Here is a tiny trained network, its code and every weight. The questions are about switching its units off for an input and a class, where a switched-off unit gives its printed mean instead of its output.

import numpy as np


def w(rows, s, z=0):
    codes = np.array(rows[::2]) - 128.0
    scale = np.full(codes.shape[1], s)
    scale[-1] = z or s
    return codes * scale


def f(y):
    return y / 2 * (1 + np.tanh(0.7978845608 * (y + 0.044715 * y**3)))


def log_softmax(a):
    a = a - a.max(-1, keepdims=True)
    return a - np.log(np.exp(a).sum(-1, keepdims=True))


def net(x, mask):
    res = np.array(x, float).reshape(1, 2) / 4 @ E
    y = f(res @ A[0][:, :-1].T + A[0][:, -1])
    res = res + np.where(mask, y, B[0][:, -1]) @ B[0][:, :-1]
    return log_softmax(res[-1] @ U[:, :-1].T + U[:, -1])


A, B = {}, {}
E = w([
[134,139,3,82,72],'x0',
[138,250,121,198,131],'x1',
],0.0066)
A[0] = w([
[122,145,24,110,136,122],'N0',
[137,130,52,120,106,139],'N1',
[112,153,59,94,98,105],'N2',
[139,128,37,113,132,87],'N3',
[114,127,181,158,171,86],'N4',
[128,124,117,125,147,173],'N5',
[119,251,114,148,135,97],'N6',
[114,132,122,130,133,227],'N7',
[113,135,41,100,138,87],'N8',
[125,140,236,121,158,90],'N9',
[109,27,125,89,127,88],'N10',
[116,138,236,142,135,140],'N11',
[136,144,126,114,137,254],'N12',
[130,247,125,164,133,125],'N13',
[127,9,114,101,136,122],'N14',
],0.014,0.0077)
B[0] = w([
[166,143,176,172,135,206],'N0',
[156,151,149,164,137,198],'N1',
[172,123,174,161,92,185],'N2',
[150,142,208,138,88,176],'N3',
[139,137,201,137,90,169],'N4',
[141,134,107,131,159,162],'N5',
[137,28,174,60,121,216],'N6',
[152,155,27,151,176,219],'N7',
[151,134,210,141,100,174],'N8',
[177,150,224,154,104,203],'N9',
[116,56,182,79,120,199],'N10',
[199,139,154,178,112,232],'N11',
[224,179,5,140,252,253],'N12',
[115,44,140,61,142,239],'N13',
[150,52,134,71,151,226],'N14',
],0.032,0.0065)
U = w([
[135,58,134,26,146,147],'0',
[182,177,186,253,114,92],'1',
[140,176,17,161,175,253],'2',
[94,143,131,111,114,82],'3',
[109,140,134,131,90,80],'4',
[74,127,116,125,117,81],'5',
[95,143,136,121,91,86],'6',
],0.011,0.0033)

Each question gives the input, the list of numbers given to net, and the class t.
The units are the neurons (one row each of A and B). Each row of codes is followed by its name. A weight is (code - 128) times the scale printed after its matrix; where a second scale follows, it is the last column's (A, B and U).
mask holds one flag per neuron, in row order. A switched-off neuron (its flag False) gives its mean, the last column of its row in B, instead of its output. The means were averaged over made-up inputs and are rounded, as every weight is.
A unit's drop is (log p(t) with every unit on - log p(t) with that unit switched off) / (log p(t) with every unit on - log p(t) with every unit switched off).
most important unit: the unit with the biggest drop
k most important neurons: the k neurons with the biggest drops, biggest first
drop of u: that unit's drop, to one decimal
input [-4,-1], class 1: most important unit => N9
input [-2,-3], class 2: 2 most important neurons => [N6, N13]
input [-8,-6], class 1: 2 most important neurons => [N11, N9]
input [2,-3], class 2: 2 most important neurons => [N6, N13]
input [-5,5], class 0: 4 most important neurons => [N13, N6, N0, N1]
input [3,1], class 2: 2 most important neurons => [N9, N11]
input [7,7], class 0: 4 most important neurons => [N6, N13, N11, N9]
input [-7,7], class 0: 2 most important neurons => [N13, N6]
input [0,0], class 2: drop of N10 => 0.0
input [-5,8], class 0: drop of N13 => 0.1
input [-6,8], class 0: drop of N6 => 0.3
